[138 152 156 157 136  99 180 142 114 131 157 171  87 201]  Q_320
[151 121 147 156 112 126 184 173 142 100 136 149 111 135]  Q_221
[134 140 116 135 154 105 143 164 107 114 129 187  74 123]  Q_381
[133 130 161 137 145 147 143 110 161 135 143  73 178  97]  Q_687
[135 115 120 135 138 135 142 150 126 110 119 147 112 119]  Q_79
[151 129 126 154 143 111 180 183 117  96 131 184  79 168]  Q_992
[150 119 126 149 138 120 177 181 124  97 125 176 119 144]  Q_786
[154 111 160 158  85 148 186 158 164 100 131  94 161  91]  Q_314
[136 120 162 140  82 149 150 114 164 132 139  74 178  92]  Q_136
[137 143 122 142 151 103 156 172 109 108 103 188 103 187]  Q_895
[144 119 120 141 146 117 157 178 117  98 122 180 131 146]  Q_389
[151 116 168 158 176 149 185 125 168 122 148 176 176  93]  Q_366
after: [130]
[161]
again Q_314: 
[158]
which: [151 121 147 156 112 126 184 173 142 100 136 149 111 135]
Q_221
again Q_786: 
[119]
which: [136 120 162 140  82 149 150 114 164 132 139  74 178  92]
Q_136
again Q_895: 
[103]
after: [107]
[114]

[204 204 204 157  98]  Q_79
[137  52 159 131  71]  Q_786
[169 174 172 115  96]  Q_136
[115 169 103 131 160]  Q_895
[115 169 173 174  96]  Q_366
perm: [ 98 157 204 204 204]
Q_79
after: [137]
[52]
again Q_79: 
[204]
after: [173]
[174]
perm: [174  96 115 173 169]
Q_366

[100 132 100  95  93 145 185 132]  Q_366
[146  66  84 138 138 137 135 139]  Q_79
[106  52 153 123 136 141 176 130]  Q_687
[118 117 160 139 161 155 113 112]  Q_389
[111 100  93  95  97 132 100 185]  Q_320
after: [135]
[139]
perm: [145  95 100 185  93 132 100 132]
Q_366
after: [97]
[132]
again Q_79: 
[138]
after: [155]
[113]
after: [117]
[160]
again Q_320: 
[100]

[112 127 135 124 136  84  89 102 123 152 137  98 138 128 111 128 126 128] = Q_366
[112 127 135 124 136  84  89 102 123 152 125  98 115 106 116 135 127 148] = Q_992
[108 163 138  98 144 103 113 125 146 115 134  98 138 128 111 128 126 128] = Q_136
[134 186 127 140 119 130 134 149 129 131 132 152 123 129 136 135 131 170] = Q_786
[134 139 122 144 134 140 143 134 136 119 125 126 120 117 137 134 129 121] = Q_320
which: [134 186 127 140 119 130 134 149 129 131 132 152 123 129 136 135 131 170]
Q_786
again Q_320: 
[134]

[120 122 143 142  91  69 120  87 154 166 131 172 163  59] = Q_895
[148 100  78  85 128 199 110 118 148 185 139 142 123 185] = Q_366
[136 111 137 137  92 111 137 159 157 180 132 101 121 137] = Q_320
which: [136 111 137 137  92 111 137 159 157 180 132 101 121 137]
Q_320
again Q_895: 
[120]

[145 143 135 115 145 175] : Q_381
[118  98 140 173 130  86] : Q_314
[112  98 140 173 130  86] : Q_366
again Q_381: 
[145]
perm: [175 145 115 135 143 145]
Q_381
perm: [ 86 112  98 140 173 130]
Q_366
after: [143]
[135]
after: [135]
[115]
perm: [115 135 143 145 145 175]
Q_381

[120 167 132 105 113 131  89 150 112 149 148 137  96  93 133 152 141 119
 121 158 132 125  80  96 130] = Q_136
[118 171 135 111 115 135  87 150 112 151 153 136 148  92 135 148 145 122
 120 163 132 127  86  93 130] = Q_992
[ 92 155 136 156 110 148 124 134 109 105 138 144 165 100 140  79 141 139
 125 134 104 157 127 105 128] = Q_221
[ 96 136 127 168 105 145 147 117 118  99 130 150 149 121 141  69 128 141
 126 114 103 167 153 123 126] = Q_687
[ 99 163 132 142 103 146 114 136 107 115 145 151 164  93 143  92 135 135
 124 147 113 154 110  94 132] = Q_314
[155  87 119 116 148 110 153 114 147 135 113 111  96 167 115 158 113 121
 135 103 146 103 152 162 128] = Q_79
[132  93 126 152 135 121 170 109 139 105 106 123 116 159 124 102 111 139
 136  92 118 138 168 161 128] = Q_786
after: [94]
[132]
which: [118 171 135 111 115 135  87 150 112 151 153 136 148  92 135 148 145 122
 120 163 132 127  86  93 130]
Q_992

